data =
0.09,-0.01,0.13,-0.03,-0.11
0.12,-0.09,-0.04,0.05,-0.02
-0.15,-0.04,-0.02,-0.07,-0.05
0.06,-0.03,-0.19,-0.15,-0.16
-0.16,0.14,-0.04,0.13,0.00
-0.18,-0.18,0.15,0.10,-0.16
0.04,-0.13,-0.20,-0.11,0.03
-0.03,-0.10,0.02,-0.02,0.00
Rows and columns are counted from 0.
row 0 col 0 => 0.09
row 7 col 1 => -0.10
row 4 col 3 => 0.13
row 2 col 3 => -0.07
row 3 col 3 => -0.15
row 7 col 2 => 0.02
row 3 col 0 => 0.06
row 0 col 4 => -0.11
row 3 col 1 => -0.03
row 5 col 1 => -0.18
row 6 col 0 => 0.04
row 6 col 4 => 0.03
row 2 col 1 => -0.04
row 1 col 4 => -0.02
row 6 col 1 => -0.13
row 3 col 2 => -0.19
row 1 col 1 => -0.09
row 7 col 3 => -0.02
row 0 col 3 => -0.03
row 3 col 4 => -0.16
row 0 col 2 => 0.13
row 5 col 3 => 0.10
row 5 col 2 => 0.15
row 7 col 0 => -0.03
row 2 col 0 => -0.15

B =
[[-1.63 -3.44 -1.41 -0.56 -0.07 -1.02 -2.18 -0.09  7.90  1.09  1.86 -0.40
  -4.70 -3.12 -2.38]
 [-2.59  2.22  2.48 -2.38 -2.31 -6.85 -0.88  1.03  0.06  2.83 -2.81  3.42
   3.16  3.32 -1.44]
 [-5.78  0.24  5.91  0.40 -4.01 -4.88 -2.02  0.59  1.26 -0.49 -1.52  2.25
  -0.28  1.86 -1.26]
 [ 0.83  4.91 -0.55  4.57 -2.01 -1.99 -1.26 -0.62 -0.30 -2.02 -0.47 -1.12
   7.25  2.14  2.78]
 [ 3.34 -3.62 -1.77 -4.30  1.33  1.35  1.04 -0.49  4.39  3.33 -0.40  0.06
  -6.55 -1.15  0.47]
 [-2.59 -1.60  2.66  3.45  2.52 -3.61  0.41  3.60 -4.22  0.93 -3.16 -0.53
   3.44  0.45 -5.04]
 [-2.48  4.70 -3.66 -0.75 -2.08  7.60 -0.63  1.44 -2.42 -0.65  1.54  2.00
   2.42  1.23 -0.87]]
B[0,0]: -1.63
B[3,1]: 4.91
B[4,9]: 3.33
B[4,13]: -1.15
B[6,10]: 1.54
B[1,6]: -0.88
B[2]: [-5.78, 0.24, 5.91, 0.40, -4.01, -4.88, -2.02, 0.59, 1.26, -0.49, -1.52, 2.25, -0.28, 1.86, -1.26]
B[6]: [-2.48, 4.70, -3.66, -0.75, -2.08, 7.60, -0.63, 1.44, -2.42, -0.65, 1.54, 2.00, 2.42, 1.23, -0.87]
B[6,11]: 2.00
B[:, 10]: [1.86, -2.81, -1.52, -0.47, -0.40, -3.16, 1.54]
B[4,3]: -4.30
B[2,4]: -4.01
B[4,11]: 0.06
B[:, 11]: [-0.40, 3.42, 2.25, -1.12, 0.06, -0.53, 2.00]
B[5]: [-2.59, -1.60, 2.66, 3.45, 2.52, -3.61, 0.41, 3.60, -4.22, 0.93, -3.16, -0.53, 3.44, 0.45, -5.04]
B[0]: [-1.63, -3.44, -1.41, -0.56, -0.07, -1.02, -2.18, -0.09, 7.90, 1.09, 1.86, -0.40, -4.70, -3.12, -2.38]
B[2,8]: 1.26
B[:, 8]: [7.90, 0.06, 1.26, -0.30, 4.39, -4.22, -2.42]
B[5,13]: 0.45
B[3,7]: -0.62
B[4,12]: -6.55
B[:, 0]: [-1.63, -2.59, -5.78, 0.83, 3.34, -2.59, -2.48]
B[1]: [-2.59, 2.22, 2.48, -2.38, -2.31, -6.85, -0.88, 1.03, 0.06, 2.83, -2.81, 3.42, 3.16, 3.32, -1.44]
B[2,13]: 1.86
B[4,6]: 1.04
B[0,8]: 7.90
B[2,7]: 0.59
B[5,14]: -5.04
B[4,7]: -0.49
B[:, 3]: [-0.56, -2.38, 0.40, 4.57, -4.30, 3.45, -0.75]
B[6,12]: 2.42
B[6,2]: -3.66
B[4]: [3.34, -3.62, -1.77, -4.30, 1.33, 1.35, 1.04, -0.49, 4.39, 3.33, -0.40, 0.06, -6.55, -1.15, 0.47]
B[3,11]: -1.12
B[5,8]: -4.22

m =
array([[ 0.05,  5.73, -1.98, -3.48,  5.36],
       [ 3.16, -3.65,  0.49, -0.56, -0.54],
       [ 0.01, -3.34,  0.11, -1.60,  2.16],
       [-0.12,  5.49, -2.89, -4.12,  5.93],
       [ 5.73, -3.04,  2.25,  1.20, -3.33],
       [-0.01, -2.64, -0.79, -2.24,  2.83],
       [-2.28,  3.12, -2.84, -4.48,  7.02],
       [-2.41, -1.21, -1.12, -3.12,  5.18],
       [ 1.84,  5.73, -0.83, -2.27,  3.35],
       [-1.78, -0.92, -1.70, -3.37,  5.08],
       [ 0.83, -4.11,  1.39, -0.49,  0.66],
       [-1.58,  4.12, -3.10, -4.53,  6.85],
       [-1.08,  5.26, -1.84, -3.63,  6.03],
       [-2.32,  3.43, -2.73, -4.43,  7.06],
       [ 6.31, -1.68,  2.87,  1.68, -3.80]])
Indices start at 0.
(0, 0)	0.05
(3, 4)	5.93
(1, 0)	3.16
(0, 4)	5.36
(10, 1)	-4.11
(13, 0)	-2.32
(6, 2)	-2.84
(13, 2)	-2.73
(11, 2)	-3.10
(2, 0)	0.01
(11, 0)	-1.58
(14, 4)	-3.80
(1, 4)	-0.54
(10, 2)	1.39
(0, 3)	-3.48
(13, 3)	-4.43
(4, 1)	-3.04
(7, 3)	-3.12
(8, 1)	5.73
(5, 4)	2.83
(6, 1)	3.12
(14, 3)	1.68
(4, 3)	1.20
(3, 3)	-4.12
(13, 1)	3.43
(4, 2)	2.25
(8, 4)	3.35
(6, 3)	-4.48
(5, 1)	-2.64
(9, 4)	5.08

x =
[-110.2   51.5  -13.6 -130.7  -63.3   36.0  -95.3  139.3   58.7   31.8
  -46.4  -12.0  -95.8  -58.9 -108.0]
x[0] = -110.2
x[5] = 36.0
x[8] = 58.7
x[4] = -63.3
x[-3] = -95.8
x[-14] = 51.5
x[9] = 31.8
x[3] = -130.7
x[14] = -108.0
x[-5] = -46.4

arr =
[-2.86 -2.87  7.27 -2.29  0.20 -1.76 -2.11  1.29 -0.56  0.06 -0.83 -3.35
  3.18  4.82]
arr[0] -> -2.86
arr[5] -> -1.76
arr[3] -> -2.29
arr[12] -> 3.18
arr[6] -> -2.11
arr[9] -> 0.06
arr[11] -> -3.35
